Below is a small trained network, with its code and all its weights. Each question gives an input and a target symbol and asks what happens when units are switched off, that is, made to give their printed mean instead of their output.

import numpy as np


def w(rows, s, z=0):
    codes = np.array(rows[::2]) - 128.0
    scale = np.full(codes.shape[1], s)
    scale[-1] = z or s
    return codes * scale


def norm(h):
    return h / np.sqrt((h * h).mean(-1, keepdims=True) + 1e-5)


def f(y):
    return y / 2 * (1 + np.tanh(0.7978845608 * (y + 0.044715 * y**3)))


def softmax(a):
    e = np.exp(a - a.max(-1, keepdims=True))
    return e / e.sum(-1, keepdims=True)


def log_softmax(a):
    a = a - a.max(-1, keepdims=True)
    return a - np.log(np.exp(a).sum(-1, keepdims=True))


def net(x, mask):
    ids = ['Ξδηπσψω'.index(c) for c in x.split()]
    T = len(ids)
    res = E[ids] + P[:T]
    u = 0
    for l in range(3):
        r = norm(res)
        for j in range(2):
            rows = slice(2 * j, 2 * j + 2)
            q, k, v = (r @ M[l][rows].T for M in (Q, K, V))
            z = softmax(np.where(np.tri(T) > 0, q @ k.T / 2**0.5, -1e9)) @ v
            o = O[l][rows]
            res = res + np.where(mask[u + j], z, o[:, -1]) @ o[:, :-1]
        u += 2
        y = f(norm(res) @ A[l][:, :-1].T + A[l][:, -1])
        res = res + np.where(mask[u : u + 8], y, B[l][:, -1]) @ B[l][:, :-1]
        u += 8
    return log_softmax(norm(res)[-1] @ U[:, :-1].T + U[:, -1])


Q, K, V, O, A, B = {}, {}, {}, {}, {}, {}
E = w([
[107,251,221,159,119,212,60,162,122],'Ξ',
[101,187,64,189,129,172,38,96,111],'δ',
[123,123,87,52,181,160,183,139,73],'η',
[132,44,174,64,97,136,161,198,141],'π',
[140,95,101,101,45,151,91,107,87],'σ',
[130,39,92,116,121,120,62,125,179],'ψ',
[149,64,173,130,197,61,102,172,107],'ω',
],0.0028)
P = w([
[221,132,174,229,176,110,254,75,130],'0',
[22,4,139,37,124,140,129,110,42],'1',
[151,200,181,154,169,100,50,145,181],'2',
[15,22,86,46,117,145,139,113,45],'3',
[114,198,203,160,174,103,93,161,187],'4',
[18,47,80,49,90,150,142,133,51],'5',
[101,194,172,202,150,64,92,181,190],'6',
[5,5,71,40,107,146,125,134,54],'7',
[92,170,206,173,173,92,106,149,182],'8',
[22,34,93,77,116,139,147,123,67],'9',
],0.0021)
Q[0] = w([
[199,104,104,223,159,254,51,162,60],'0.h1',
[251,102,162,174,168,91,68,174,103],'0.h1',
[116,88,95,94,144,178,36,86,164],'0.h2',
[222,178,125,207,142,111,145,193,69],'0.h2',
],0.0014)
K[0] = w([
[158,103,119,225,112,184,8,27,139],'0.h1',
[67,138,107,164,120,117,67,146,179],'0.h1',
[209,142,128,162,100,183,167,89,177],'0.h2',
[79,114,169,121,140,119,126,233,187],'0.h2',
],0.0018)
V[0] = w([
[171,91,98,101,106,136,125,142,178],'0.h1',
[135,252,144,28,151,2,178,141,76],'0.h1',
[131,126,97,90,251,182,101,71,123],'0.h2',
[148,21,162,144,198,197,84,216,128],'0.h2',
],0.00095)
O[0] = w([
[160,131,39,119,40,177,204,75,111,92],'0.h1',
[194,97,77,229,205,210,197,160,69,70],'0.h1',
[31,149,103,92,181,47,246,193,139,170],'0.h2',
[146,229,116,13,102,95,143,70,187,255],'0.h2',
],0.0012,0.0007)
A[0] = w([
[107,147,186,151,74,88,28,58,137,101],'0.n1',
[144,190,120,236,207,118,133,129,177,57],'0.n2',
[48,156,72,50,89,251,146,78,43,92],'0.n3',
[193,153,249,145,80,100,165,175,216,5],'0.n4',
[96,29,100,27,66,96,173,150,114,100],'0.n5',
[162,106,171,203,138,143,99,141,194,54],'0.n6',
[66,43,81,135,26,188,36,106,127,4],'0.n7',
[94,196,128,144,90,181,68,145,178,121],'0.n8',
],0.0028,0.0015)
B[0] = w([
[188,41,33,43,93,144,195,119,71,186],'0.n1',
[9,250,118,91,176,68,99,120,137,143],'0.n2',
[141,23,217,186,158,23,72,190,212,252],'0.n3',
[200,148,133,186,80,254,30,187,109,131],'0.n4',
[71,246,154,210,137,146,18,96,133,254],'0.n5',
[186,165,123,124,64,73,35,136,166,124],'0.n6',
[135,212,203,91,225,110,240,195,80,219],'0.n7',
[117,28,128,45,111,58,120,80,98,175],'0.n8',
],0.0021,0.0019)
Q[1] = w([
[21,73,205,157,161,185,157,194,61],'1.h1',
[254,226,104,145,136,146,150,93,240],'1.h1',
[92,110,140,130,129,91,128,151,104],'1.h2',
[105,118,144,165,93,104,118,164,109],'1.h2',
],0.0039)
K[1] = w([
[145,124,138,197,111,178,210,87,109],'1.h1',
[73,104,160,4,119,114,53,214,127],'1.h1',
[169,126,146,130,150,139,127,116,138],'1.h2',
[153,146,127,145,114,125,142,134,144],'1.h2',
],0.0044)
V[1] = w([
[158,70,198,96,111,170,163,196,147],'1.h1',
[152,134,173,130,91,85,93,122,251],'1.h1',
[115,150,83,116,55,110,144,141,156],'1.h2',
[152,176,122,129,163,137,99,151,157],'1.h2',
],0.0027)
O[1] = w([
[5,124,177,139,196,132,113,153,165,93],'1.h1',
[102,102,157,91,128,15,136,122,166,160],'1.h1',
[155,114,139,192,167,107,73,105,168,6],'1.h2',
[84,139,133,141,138,152,161,100,144,139],'1.h2',
],0.0029,0.0016)
A[1] = w([
[184,103,86,113,94,89,125,88,253,12],'1.n1',
[157,103,201,133,147,149,137,152,131,133],'1.n2',
[122,185,42,152,127,114,110,44,153,55],'1.n3',
[139,114,80,111,188,102,116,130,79,146],'1.n4',
[151,195,94,177,121,172,113,85,121,142],'1.n5',
[214,49,104,114,50,153,143,101,83,65],'1.n6',
[156,101,94,171,96,116,161,60,167,81],'1.n7',
[197,157,141,164,182,78,107,141,96,3],'1.n8',
],0.0049,0.0029)
B[1] = w([
[141,79,207,79,137,171,159,110,124,89],'1.n1',
[124,140,37,146,100,121,113,109,142,207],'1.n2',
[104,75,67,132,164,154,82,63,114,121],'1.n3',
[99,124,157,119,58,153,129,139,153,250],'1.n4',
[71,128,151,109,140,85,114,81,138,117],'1.n5',
[73,143,110,74,2,116,169,139,167,181],'1.n6',
[116,79,163,163,136,127,135,136,124,68],'1.n7',
[128,131,119,77,111,50,117,166,124,98],'1.n8',
],0.0046,0.0018)
Q[2] = w([
[170,204,142,71,130,103,101,116,187],'2.h1',
[255,213,71,145,107,119,149,52,197],'2.h1',
[220,189,88,104,129,126,172,100,187],'2.h2',
[52,34,128,136,137,110,128,197,53],'2.h2',
],0.0051)
K[2] = w([
[96,132,150,61,112,100,1,191,96],'2.h1',
[151,209,129,28,150,56,28,182,103],'2.h1',
[76,78,71,25,146,161,26,242,120],'2.h2',
[170,108,164,214,100,43,225,55,136],'2.h2',
],0.0038)
V[2] = w([
[242,153,52,178,188,126,147,120,170],'2.h1',
[187,64,211,78,202,179,195,98,43],'2.h1',
[97,252,158,125,148,204,34,96,119],'2.h2',
[37,96,193,132,58,174,180,45,158],'2.h2',
],0.002)
O[2] = w([
[65,134,189,140,104,129,47,252,141,1],'2.h1',
[200,119,98,174,90,92,66,152,150,91],'2.h1',
[151,29,215,112,103,121,126,143,111,140],'2.h2',
[188,186,147,99,146,131,174,214,130,141],'2.h2',
],0.0032,0.0019)
A[2] = w([
[207,15,182,106,138,139,141,91,140,16],'2.n1',
[97,102,35,171,143,142,89,15,113,20],'2.n2',
[163,112,99,211,93,217,63,186,146,44],'2.n3',
[168,171,110,128,205,175,215,141,86,16],'2.n4',
[172,187,170,149,119,133,95,77,104,98],'2.n5',
[172,125,88,150,135,1,101,162,151,3],'2.n6',
[99,110,142,67,143,115,136,134,89,134],'2.n7',
[141,168,134,122,122,141,131,134,183,136],'2.n8',
],0.0062,0.0033)
B[2] = w([
[192,23,157,131,173,97,172,146,91,163],'2.n1',
[110,100,67,113,143,94,36,61,56,253],'2.n2',
[193,149,97,232,129,176,96,95,179,122],'2.n3',
[137,194,99,106,205,169,159,149,62,125],'2.n4',
[25,102,188,134,145,142,113,168,164,121],'2.n5',
[157,193,121,125,135,3,113,164,148,214],'2.n6',
[173,145,130,149,131,135,107,108,154,249],'2.n7',
[136,87,110,137,131,140,110,130,97,138],'2.n8',
],0.0058,0.0023)
U = w([
[15,130,208,128,152,145,97,149,168,32],'Ξ',
[174,144,97,218,119,185,94,118,182,244],'δ',
[181,29,175,117,159,106,161,126,107,253],'η',
[105,141,103,79,19,140,195,101,144,119],'π',
[92,106,64,111,143,103,53,37,77,107],'σ',
[156,184,126,122,139,2,106,170,164,39],'ψ',
[138,201,97,97,203,175,178,150,69,114],'ω',
],0.005,0.00038)

Each question gives the input, a string of symbols that net reads in full, and the target symbol t.
The units are the heads (2 rows each of Q, K, V and O) and the neurons (one row each of A and B). Each row of codes is followed by its name. A weight is (code - 128) times the scale printed after its matrix; where a second scale follows, it is the last column's (O, A, B and U).
mask holds one flag per unit, layer by layer, with each layer's heads first. A switched-off unit (its flag False) gives its mean, the last column of its rows in O or B, instead of its output. The means were averaged over made-up inputs and are rounded, as every weight is.
A unit's drop is (log p(t) with every unit on - log p(t) with that unit switched off) / (log p(t) with every unit on - log p(t) with every unit switched off).
The circuit of an input: a set's keep is (log p(t) with only the set's units on - log p(t) with every unit switched off) / (log p(t) with every unit on - log p(t) with every unit switched off). Starting from the 12 units with the biggest drops (on a tie, the unit counted first), units are removed one at a time, each time the one whose removal leaves the highest keep (on an exact tie, the one counted first), for as long as the keep stays at least 0.8.
units of the circuit, in order: the units of the circuit, biggest drop first
most important unit: the unit with the biggest drop
top k neurons: the k neurons with the biggest drops, biggest first
k most important neurons of layer l: the k neurons of layer l with the biggest drops, biggest first
which heads matter: for each layer, one digit per head in row order, 1 if its drop is at least 0.15 and else 0, layers parted by /
drop of u: that unit's drop, to one decimal
input δ ω ω η, target π: units of the circuit, in order	1.h1, 0.n2, 1.n6, 2.n2
input Ξ ω δ Ξ, target η: which heads matter	00 / 00 / 01
input σ η ω ω ω π Ξ π, target ω: top 2 neurons	1.n6, 0.n5
input η π Ξ π η δ, target δ: most important unit	2.n3
input δ η σ σ η η π η, target π: 2 most important neurons of layer 0	0.n2, 0.n3
input ψ σ σ ω η π ω η, target ψ: which heads matter	00 / 10 / 10
input ψ ω π ψ, target ψ: top 2 neurons	1.n1, 0.n7
input η ω Ξ δ ψ ω, target δ: which heads matter	00 / 00 / 10
input π δ ω η, target Ξ: which heads matter	00 / 10 / 00
input Ξ π η σ η ω ψ, target η: top 2 neurons	1.n1, 2.n1
input Ξ π δ ω ω δ, target η: which heads matter	00 / 00 / 01
input σ ψ π η δ ω ω σ, target ω: top 2 neurons	0.n7, 1.n6
input ψ π π π η σ π ω π, target δ: top 2 neurons	0.n4, 2.n3
input η δ ψ δ ω ω π η η, target ω: units of the circuit, in order	2.n4
input ψ ω ω δ δ ψ ω δ, target ψ: top 3 neurons	0.n3, 1.n1, 0.n7
input π ω ψ η ψ σ Ξ Ξ σ ψ, target Ξ: top 3 neurons	0.n7, 2.n2, 2.n6
input ψ η δ η ω π ω π η σ, target ψ: which heads matter	00 / 00 / 00
input ω Ξ σ π, target σ: top 3 neurons	1.n8, 0.n5, 2.n2
input δ δ Ξ ω Ξ ω σ ψ, target π: 2 most important neurons of layer 0	0.n7, 0.n2
input η Ξ σ ψ σ ω, target δ: most important neuron of layer 2	2.n3
input ψ ω δ ψ ω Ξ σ π, target ψ: top 2 neurons	1.n1, 0.n5
input π π Ξ δ, target Ξ: drop of 2.n2	0.1
input ω ω Ξ ω ω π, target σ: drop of 1.n8	1.9
input σ σ ψ ω ω δ, target ω: drop of 0.n7	0.2
input ψ δ δ ω η ψ ψ δ, target ψ: drop of 1.h1	0.2
input π δ η ω π ω η ψ, target Ξ: top 2 neurons	0.n7, 2.n2
input Ξ δ η Ξ η ψ ω π ω σ, target η: top neuron	0.n3
